Below are the code and all the weights of a small trained network. Each question names an input and a target symbol and asks about switching units off, where a switched-off unit gives its printed mean instead of its output.

import numpy as np


def w(rows, s, z=0):
    codes = np.array(rows[::2]) - 128.0
    scale = np.full(codes.shape[1], s)
    scale[-1] = z or s
    return codes * scale


def norm(h):
    return h / np.sqrt((h * h).mean(-1, keepdims=True) + 1e-5)


def f(y):
    return y / 2 * (1 + np.tanh(0.7978845608 * (y + 0.044715 * y**3)))


def softmax(a):
    e = np.exp(a - a.max(-1, keepdims=True))
    return e / e.sum(-1, keepdims=True)


def log_softmax(a):
    a = a - a.max(-1, keepdims=True)
    return a - np.log(np.exp(a).sum(-1, keepdims=True))


def net(x, mask):
    ids = ['ΘΞΨαβεζηστ'.index(c) for c in x.split()]
    T = len(ids)
    res = E[ids] + P[:T]
    u = 0
    for l in range(2):
        r = norm(res)
        for j in range(3):
            rows = slice(2 * j, 2 * j + 2)
            q, k, v = (r @ M[l][rows].T for M in (Q, K, V))
            z = softmax(np.where(np.tri(T) > 0, q @ k.T / 2**0.5, -1e9)) @ v
            o = O[l][rows]
            res = res + np.where(mask[u + j], z, o[:, -1]) @ o[:, :-1]
        u += 3
        y = f(norm(res) @ A[l][:, :-1].T + A[l][:, -1])
        res = res + np.where(mask[u : u + 12], y, B[l][:, -1]) @ B[l][:, :-1]
        u += 12
    return log_softmax(norm(res)[-1] @ U[:, :-1].T + U[:, -1])


Q, K, V, O, A, B = {}, {}, {}, {}, {}, {}
E = w([
[87,134,146,222,99,121,187,95],'Θ',
[87,122,151,139,27,80,186,150],'Ξ',
[41,105,119,139,73,87,182,112],'Ψ',
[71,146,215,116,140,122,183,161],'α',
[81,133,186,121,97,203,131,190],'β',
[82,39,81,168,67,185,100,102],'ε',
[140,1,138,62,117,131,116,125],'ζ',
[134,200,94,103,55,191,232,122],'η',
[57,187,17,131,238,68,64,166],'σ',
[202,117,152,127,201,125,238,10],'τ',
],0.016)
P = w([
[103,82,70,198,199,156,213,224],'0',
[105,89,106,125,146,137,187,205],'1',
[105,90,118,95,137,137,162,165],'2',
[91,114,149,96,114,131,138,131],'3',
[95,127,172,98,107,140,115,102],'4',
[112,144,186,94,95,140,84,70],'5',
[121,150,208,92,95,149,74,38],'6',
[134,160,236,88,82,173,64,2],'7',
],0.012)
Q[0] = w([
[96,133,127,96,121,133,133,98],'L0H0',
[119,126,146,126,147,132,118,131],'L0H0',
[172,116,86,161,148,83,121,193],'L0H1',
[7,80,208,123,93,163,145,119],'L0H1',
[196,154,168,156,149,98,81,173],'L0H2',
[68,131,115,161,108,130,88,104],'L0H2',
],0.017)
K[0] = w([
[136,142,124,154,153,114,112,146],'L0H0',
[158,137,92,134,92,95,141,137],'L0H0',
[106,71,92,188,133,102,178,253],'L0H1',
[177,185,161,71,53,175,132,27],'L0H1',
[101,52,65,226,88,144,204,158],'L0H2',
[112,166,111,121,141,72,46,158],'L0H2',
],0.011)
V[0] = w([
[107,240,31,136,197,16,3,159],'L0H0',
[98,148,230,150,88,105,136,154],'L0H0',
[86,161,79,69,140,166,152,150],'L0H1',
[186,169,76,123,129,194,195,105],'L0H1',
[68,158,9,200,111,55,112,159],'L0H2',
[82,130,176,170,245,184,88,95],'L0H2',
],0.0061)
O[0] = w([
[75,103,165,1,185,205,158,48,3],'L0H0',
[143,136,185,156,115,115,101,142,151],'L0H0',
[130,167,117,132,103,85,79,123,188],'L0H1',
[211,181,88,106,120,126,91,148,183],'L0H1',
[103,149,79,106,51,134,138,98,120],'L0H2',
[85,137,170,82,170,125,155,139,161],'L0H2',
],0.0087,0.0049)
A[0] = w([
[126,101,94,5,142,107,112,1,168],'L0N0',
[71,179,137,47,218,177,121,49,187],'L0N1',
[142,164,137,44,103,56,152,53,115],'L0N2',
[64,83,164,27,96,71,131,83,6],'L0N3',
[141,124,107,193,158,141,142,111,28],'L0N4',
[138,117,93,142,182,196,207,73,22],'L0N5',
[93,127,139,118,15,203,122,202,64],'L0N6',
[88,162,107,127,216,134,102,182,42],'L0N7',
[121,90,105,130,92,45,136,122,122],'L0N8',
[108,134,98,79,81,204,196,45,88],'L0N9',
[123,62,31,116,212,195,44,57,150],'L0N10',
[185,180,125,90,100,175,97,82,153],'L0N11',
],0.0095,0.0023)
B[0] = w([
[152,31,116,70,80,226,160,186,228],'L0N0',
[106,121,95,1,102,197,110,134,254],'L0N1',
[148,138,158,127,129,224,194,91,180],'L0N2',
[163,107,219,60,71,176,171,196,202],'L0N3',
[143,127,170,31,115,151,148,154,129],'L0N4',
[160,195,69,113,178,176,142,129,141],'L0N5',
[130,122,136,160,236,175,131,72,234],'L0N6',
[76,156,92,238,184,161,128,83,150],'L0N7',
[156,136,150,128,149,247,141,141,178],'L0N8',
[166,136,126,107,121,245,48,94,200],'L0N9',
[138,191,184,204,148,219,142,184,170],'L0N10',
[133,110,240,138,121,122,98,174,168],'L0N11',
],0.0087,0.0062)
Q[1] = w([
[227,153,55,4,175,157,108,173],'L1H0',
[67,141,136,63,80,57,142,61],'L1H0',
[139,144,206,185,64,151,110,178],'L1H1',
[231,123,188,117,99,183,137,198],'L1H1',
[197,232,105,129,125,85,111,76],'L1H2',
[171,141,36,77,166,125,80,211],'L1H2',
],0.012)
K[1] = w([
[99,150,44,84,128,95,245,209],'L1H0',
[33,203,161,183,121,70,184,214],'L1H0',
[171,94,226,92,87,124,68,47],'L1H1',
[144,157,200,70,147,153,142,21],'L1H1',
[130,180,130,232,44,115,186,161],'L1H2',
[159,167,60,157,187,157,250,229],'L1H2',
],0.011)
V[1] = w([
[161,156,121,144,255,177,81,157],'L1H0',
[100,140,234,155,178,71,99,124],'L1H0',
[120,206,181,144,232,118,179,75],'L1H1',
[228,53,144,141,144,53,198,40],'L1H1',
[230,109,165,108,174,88,156,198],'L1H2',
[168,43,169,120,118,196,46,121],'L1H2',
],0.0085)
O[1] = w([
[99,131,139,166,118,116,31,191,240],'L1H0',
[156,123,100,103,105,235,110,148,4],'L1H0',
[2,119,121,103,101,135,139,87,94],'L1H1',
[68,184,7,134,194,161,140,190,66],'L1H1',
[190,157,168,91,240,222,109,195,164],'L1H2',
[125,69,112,217,231,60,129,148,197],'L1H2',
],0.0093,0.0038)
A[1] = w([
[226,172,125,93,99,112,68,124,97],'L1N0',
[158,118,125,161,167,113,104,121,109],'L1N1',
[120,168,82,152,121,126,139,154,161],'L1N2',
[60,202,3,104,190,143,108,139,78],'L1N3',
[100,137,174,111,137,176,189,114,69],'L1N4',
[117,105,130,109,181,162,169,75,102],'L1N5',
[138,80,113,95,85,118,149,54,105],'L1N6',
[125,136,109,163,153,172,111,71,160],'L1N7',
[151,132,99,136,129,149,168,34,112],'L1N8',
[92,83,123,151,148,53,106,132,91],'L1N9',
[132,160,150,145,176,116,133,146,113],'L1N10',
[99,117,174,156,117,177,131,148,2],'L1N11',
],0.019,0.0086)
B[1] = w([
[148,208,202,135,76,118,101,136,216],'L1N0',
[124,157,119,62,135,126,120,118,174],'L1N1',
[127,97,158,82,138,135,93,105,228],'L1N2',
[99,161,200,213,193,252,133,85,254],'L1N3',
[160,151,142,120,158,103,144,96,251],'L1N4',
[128,99,120,150,118,137,77,145,191],'L1N5',
[106,168,70,124,131,134,128,140,184],'L1N6',
[115,129,141,139,120,101,153,155,178],'L1N7',
[94,127,121,146,168,105,114,177,150],'L1N8',
[129,118,151,115,126,146,92,67,148],'L1N9',
[141,102,83,107,128,120,118,132,190],'L1N10',
[163,119,79,145,109,135,144,91,199],'L1N11',
],0.022,0.0076)
U = w([
[67,155,184,181,204,222,166,137,115],'Θ',
[126,37,202,194,113,92,212,216,113],'Ξ',
[85,75,130,160,109,63,21,18,86],'Ψ',
[91,132,61,59,60,191,109,111,82],'α',
[174,78,49,254,50,173,53,155,61],'β',
[81,140,203,92,182,35,228,101,118],'ε',
[228,154,62,194,143,101,208,59,104],'ζ',
[165,208,180,171,62,89,77,182,147],'η',
[53,139,82,167,106,61,181,151,253],'σ',
[179,116,67,118,221,89,75,175,162],'τ',
],0.0087,0.0061)

Each question gives the input, a string of symbols that net reads in full, and the target symbol t.
The units are the heads (2 rows each of Q, K, V and O) and the neurons (one row each of A and B). Each row of codes is followed by its name. A weight is (code - 128) times the scale printed after its matrix; where a second scale follows, it is the last column's (O, A, B and U).
mask holds one flag per unit, layer by layer, with each layer's heads first. A switched-off unit (its flag False) gives its mean, the last column of its rows in O or B, instead of its output. The means were averaged over made-up inputs and are rounded, as every weight is.
A unit's drop is (log p(t) with every unit on - log p(t) with that unit switched off) / (log p(t) with every unit on - log p(t) with every unit switched off).
The circuit of an input: a set's keep is (log p(t) with only the set's units on - log p(t) with every unit switched off) / (log p(t) with every unit on - log p(t) with every unit switched off). Starting from the 12 units with the biggest drops (on a tie, the unit counted first), units are removed one at a time, each time the one whose removal leaves the highest keep (on an exact tie, the one counted first), for as long as the keep stays at least 0.8.
units of the circuit, in order: the units of the circuit, biggest drop first
most important unit: the unit with the biggest drop
top k neurons: the k neurons with the biggest drops, biggest first
heads that matter: for each layer, one digit per head in row order, 1 if its drop is at least 0.15 and else 0, layers parted by /
input ε β ζ α Θ Ψ Θ, target σ: heads that matter => 010 / 101
input η β β, target η: units of the circuit, in order => L0H0; L1N3
input α α β Ξ, target β: heads that matter => 010 / 100
input α ζ α Ξ, target τ: heads that matter => 000 / 001
input η η β Ψ, target η: heads that matter => 010 / 000
input α Ψ α α Θ, target ζ: units of the circuit, in order => L1N11; L1N4
input Ψ ε ε, target Ψ: units of the circuit, in order => L1N9; L1N3; L1H2
input η σ η α, target ε: heads that matter => 100 / 000
input η Ξ β σ Ψ τ, target τ: heads that matter => 101 / 000
input η σ σ, target α: most important unit => L0H0
input α β σ Ψ Θ β σ ζ, target α: units of the circuit, in order => L1N3; L0N0
input Θ Ψ σ Θ ε, target β: heads that matter => 101 / 001
input σ α τ α τ ε, target β: heads that matter => 100 / 000
input ζ ζ ζ Ψ β, target τ: units of the circuit, in order => L1N3; L1H2; L1N10
input Ψ α ε Ξ σ Ξ Ξ, target ζ: top 2 neurons => L1N4; L0N3
input ζ ε α Θ Θ ζ α, target τ: heads that matter => 110 / 000
input β ε β τ Ξ α η, target η: most important unit => L0N11
input α Θ α α ζ α ε, target τ: heads that matter => 101 / 111
input α ζ Θ Ψ η Ψ, target η: heads that matter => 110 / 000
input Θ Θ τ σ τ α τ ζ, target Ξ: top 2 neurons => L1N3; L0N0
input η ζ ζ, target η: most important unit => L0H0
input ε α β, target Ψ: top 2 neurons => L1N9; L1N3
input α Ψ ζ Ξ Θ, target τ: heads that matter => 010 / 000
input ε α α ε, target Ψ: top 2 neurons => L1N9; L1N3
input Ξ α ζ α, target τ: heads that matter => 000 / 000
